Here is a tiny trained network, its code and every weight. The questions are about switching its units off for an input and a class, where a switched-off unit gives its printed mean instead of its output.

import numpy as np


def w(rows, s, z=0):
    codes = np.array(rows[::2]) - 128.0
    scale = np.full(codes.shape[1], s)
    scale[-1] = z or s
    return codes * scale


def f(y):
    return y / 2 * (1 + np.tanh(0.7978845608 * (y + 0.044715 * y**3)))


def log_softmax(a):
    a = a - a.max(-1, keepdims=True)
    return a - np.log(np.exp(a).sum(-1, keepdims=True))


def net(x, mask):
    res = np.array(x, float).reshape(1, 2) / 4 @ E
    y = f(res @ A[0][:, :-1].T + A[0][:, -1])
    res = res + np.where(mask, y, B[0][:, -1]) @ B[0][:, :-1]
    return log_softmax(res[-1] @ U[:, :-1].T + U[:, -1])


A, B = {}, {}
E = w([
[169,23,30,121,252,126,131,189,30,59,27,73],'x0',
[40,167,138,152,108,145,66,121,63,12,172,14],'x1',
],0.013)
A[0] = w([
[85,174,182,164,72,160,93,89,145,129,199,131,201],'N1',
[142,188,148,141,85,90,111,102,174,165,166,128,40],'N2',
[41,170,148,186,106,157,41,113,68,37,187,35,97],'N3',
[157,156,142,121,90,124,164,109,248,232,108,229,161],'N4',
[106,190,194,133,73,143,125,91,213,158,202,163,86],'N5',
[77,156,129,137,107,158,35,121,107,37,148,65,81],'N6',
[144,109,140,118,124,107,173,114,158,96,145,149,47],'N7',
[98,212,141,143,87,134,118,78,167,114,165,138,111],'N8',
[141,72,88,133,170,140,126,181,118,121,63,106,255],'N9',
],0.012,0.0057)
B[0] = w([
[154,171,36,119,133,189,121,101,126,91,95,100,233],'N1',
[125,177,134,129,153,142,165,86,129,67,72,85,195],'N2',
[156,33,83,202,115,48,6,213,131,144,180,218,252],'N3',
[77,78,167,111,37,132,138,180,127,153,196,117,250],'N4',
[170,207,111,89,219,177,214,27,104,154,65,72,251],'N5',
[75,102,104,181,120,58,84,154,74,110,158,217,213],'N6',
[128,166,161,102,163,105,111,126,164,133,136,158,134],'N7',
[150,140,88,156,141,151,159,127,159,94,64,115,209],'N8',
[178,130,63,178,161,172,147,116,118,96,143,108,204],'N9',
],0.012,0.032)
U = w([
[157,173,123,102,113,185,208,71,149,134,107,54,213],'0',
[198,123,43,164,200,145,136,127,118,101,88,143,158],'1',
[109,150,183,153,139,81,101,169,190,119,125,173,43],'2',
[107,165,162,137,112,76,111,106,128,160,137,185,2],'3',
[118,111,228,91,82,130,172,133,143,208,190,134,4],'4',
[60,136,212,141,150,121,116,92,157,134,114,186,7],'5',
[116,153,180,49,84,91,45,120,155,106,97,146,8],'6',
[141,37,109,168,64,112,91,239,127,142,254,200,230],'7',
],0.0099,0.0051)

Each question gives the input, the list of numbers given to net, and the class t.
The units are the neurons (one row each of A and B). Each row of codes is followed by its name. A weight is (code - 128) times the scale printed after its matrix; where a second scale follows, it is the last column's (A, B and U).
mask holds one flag per neuron, in row order. A switched-off neuron (its flag False) gives its mean, the last column of its row in B, instead of its output. The means were averaged over made-up inputs and are rounded, as every weight is.
A unit's drop is (log p(t) with every unit on - log p(t) with that unit switched off) / (log p(t) with every unit on - log p(t) with every unit switched off).
The circuit of an input: a set's keep is (log p(t) with only the set's units on - log p(t) with every unit switched off) / (log p(t) with every unit on - log p(t) with every unit switched off). Starting from all 9 units, units are removed one at a time, each time the one whose removal leaves the highest keep (on an exact tie, the one counted first), for as long as the keep stays at least 0.8.
units of the circuit, in order: the units of the circuit, biggest drop first
k most important neurons: the k neurons with the biggest drops, biggest first
drop of u: that unit's drop, to one decimal
input [-2,-8], class 4: units of the circuit, in order	(N3; N4)
input [-2,8], class 7: most important neuron	(N3)
input [0,0], class 0: 4 most important neurons	(N3; N6; N4; N9)
input [-1,-6], class 4: 2 most important neurons	(N3; N6)
input [0,-2], class 7: 2 most important neurons	(N5; N2)
input [-1,-7], class 4: 2 most important neurons	(N3; N6)
input [-1,-5], class 4: 2 most important neurons	(N3; N6)
input [2,-5], class 7: drop of N5	1.5
input [-5,-7], class 0: drop of N5	0.4
input [-1,3], class 7: drop of N5	0.6
